Below are the code and all the weights of a small trained network. Each question names an input and a class and asks about switching units off, where a switched-off unit gives its printed mean instead of its output.

import numpy as np


def w(rows, s, z=0):
    codes = np.array(rows[::2]) - 128.0
    scale = np.full(codes.shape[1], s)
    scale[-1] = z or s
    return codes * scale


def norm(h):
    return h / np.sqrt((h * h).mean(-1, keepdims=True) + 1e-5)


def f(y):
    return y / 2 * (1 + np.tanh(0.7978845608 * (y + 0.044715 * y**3)))


def log_softmax(a):
    a = a - a.max(-1, keepdims=True)
    return a - np.log(np.exp(a).sum(-1, keepdims=True))


def net(x, mask):
    res = np.array(x, float).reshape(1, 7) / 4 @ E
    u = 0
    for l in range(4):
        y = f(norm(res) @ A[l][:, :-1].T + A[l][:, -1])
        res = res + np.where(mask[u : u + 3], y, B[l][:, -1]) @ B[l][:, :-1]
        u += 3
    return log_softmax(norm(res)[-1] @ U[:, :-1].T + U[:, -1])


A, B = {}, {}
E = w([
[26,211,160,94,43,2],'x0',
[167,160,103,198,113,149],'x1',
[119,131,166,147,126,141],'x2',
[121,139,170,154,132,141],'x3',
[27,139,73,138,129,205],'x4',
[70,5,86,185,132,71],'x5',
[133,126,128,125,125,126],'x6',
],0.0083)
A[0] = w([
[86,120,31,56,152,116,1],'0.n0',
[141,185,102,255,117,148,89],'0.n1',
[63,65,216,30,159,163,119],'0.n2',
],0.0087,0.0076)
B[0] = w([
[151,136,70,57,123,155,113],'0.n0',
[165,145,71,170,103,95,204],'0.n1',
[218,153,8,184,89,125,252],'0.n2',
],0.017,0.0022)
A[1] = w([
[108,58,109,201,159,94,142],'1.n0',
[33,139,123,138,123,234,2],'1.n1',
[131,247,106,100,210,158,39],'1.n2',
],0.011,0.0044)
B[1] = w([
[137,154,176,53,45,212,254],'1.n0',
[20,162,32,199,95,171,162],'1.n1',
[148,1,253,22,25,246,201],'1.n2',
],0.0085,0.0049)
A[2] = w([
[208,88,196,113,167,46,117],'2.n0',
[117,113,140,156,255,192,2],'2.n1',
[63,209,143,79,175,106,100],'2.n2',
],0.012,0.0052)
B[2] = w([
[9,180,18,130,146,235,252],'2.n0',
[93,145,232,122,232,16,156],'2.n1',
[96,101,218,65,242,104,178],'2.n2',
],0.011,0.0035)
A[3] = w([
[193,159,96,139,88,93,179],'3.n0',
[185,56,118,170,249,170,2],'3.n1',
[90,1,121,175,84,91,28],'3.n2',
],0.013,0.0035)
B[3] = w([
[159,36,117,248,125,131,211],'3.n0',
[89,174,157,164,190,39,253],'3.n1',
[228,98,219,53,135,182,185],'3.n2',
],0.014,0.0047)
U = w([
[131,66,119,113,99,167,254],'0',
[51,131,30,119,102,234,71],'1',
[227,56,245,43,91,249,4],'2',
[86,59,203,122,169,34,74],'3',
[162,88,113,120,87,164,195],'4',
[250,100,68,154,62,100,75],'5',
],0.011,0.0086)

Each question gives the input, the list of numbers given to net, and the class t.
The units are the neurons (one row each of A and B). Each row of codes is followed by its name. A weight is (code - 128) times the scale printed after its matrix; where a second scale follows, it is the last column's (A, B and U).
mask holds one flag per neuron, layer by layer. A switched-off neuron (its flag False) gives its mean, the last column of its row in B, instead of its output. The means were averaged over made-up inputs and are rounded, as every weight is.
A unit's drop is (log p(t) with every unit on - log p(t) with that unit switched off) / (log p(t) with every unit on - log p(t) with every unit switched off).
The circuit of an input: a set's keep is (log p(t) with only the set's units on - log p(t) with every unit switched off) / (log p(t) with every unit on - log p(t) with every unit switched off). Starting from all 12 units, units are removed one at a time, each time the one whose removal leaves the highest keep (on an exact tie, the one counted first), for as long as the keep stays at least 0.8.
units of the circuit, in order: the units of the circuit, biggest drop first
unit that matters most: the unit with the biggest drop
k most important neurons: the k neurons with the biggest drops, biggest first
top k neurons in layer l: the k neurons of layer l with the biggest drops, biggest first
drop when u is switched off: that unit's drop, to one decimal
input [-6,7,3,4,2,1,-6], class 5: 2 most important neurons => 0.n1, 1.n0
input [8,5,-8,-6,-4,-2,3], class 3: unit that matters most => 0.n2
input [-8,0,-3,-7,4,3,5], class 3: units of the circuit, in order => 3.n1, 2.n1
input [-7,3,3,-3,1,6,-5], class 3: 4 most important neurons => 3.n1, 1.n2, 2.n1, 0.n2
input [-5,8,2,2,-5,8,-6], class 2: 2 most important neurons => 1.n0, 3.n2
input [-7,-3,6,5,5,3,1], class 3: 2 most important neurons => 3.n1, 2.n1
input [-6,6,-2,4,3,6,-1], class 2: 3 most important neurons => 1.n0, 0.n2, 3.n2
input [5,8,8,2,-2,-8,-1], class 2: 2 most important neurons => 0.n2, 1.n2
input [-2,-8,-5,-6,0,6,-3], class 5: top 2 neurons in layer 0 => 0.n2, 0.n0
input [4,5,4,-4,0,5,-2], class 2: 2 most important neurons => 3.n2, 0.n2
input [-8,2,-6,2,-5,-3,7], class 3: units of the circuit, in order => 3.n1, 0.n2
input [-8,5,-8,-3,-8,-4,-8], class 1: 2 most important neurons => 2.n0, 0.n2
input [5,-8,-4,-2,-3,-3,2], class 5: 2 most important neurons => 0.n2, 3.n0
input [-1,5,-6,-3,5,8,1], class 2: unit that matters most => 3.n2
input [8,-4,0,0,4,-8,-1], class 2: 2 most important neurons => 1.n2, 3.n1
input [-4,5,6,-6,-8,6,-2], class 1: units of the circuit, in order => 2.n0, 0.n2
input [-8,5,5,7,1,-4,-6], class 3: 2 most important neurons => 3.n1, 2.n1
input [2,1,3,0,-8,-8,5], class 1: 2 most important neurons => 2.n0, 1.n0
input [6,-2,-6,1,2,-1,6], class 3: top 2 neurons in layer 2 => 2.n2, 2.n0
input [-7,-6,6,-3,-3,7,3], class 2: unit that matters most => 1.n0
input [-1,3,-4,4,-7,-1,0], class 1: drop when 2.n0 is switched off => 0.7
input [-4,-8,4,-4,-5,-5,3], class 5: drop when 0.n2 is switched off => 1.3
input [3,6,1,-4,-7,2,-2], class 1: drop when 0.n2 is switched off => 0.2
input [6,-1,8,3,4,-8,8], class 2: top 2 neurons in layer 2 => 2.n0, 2.n2
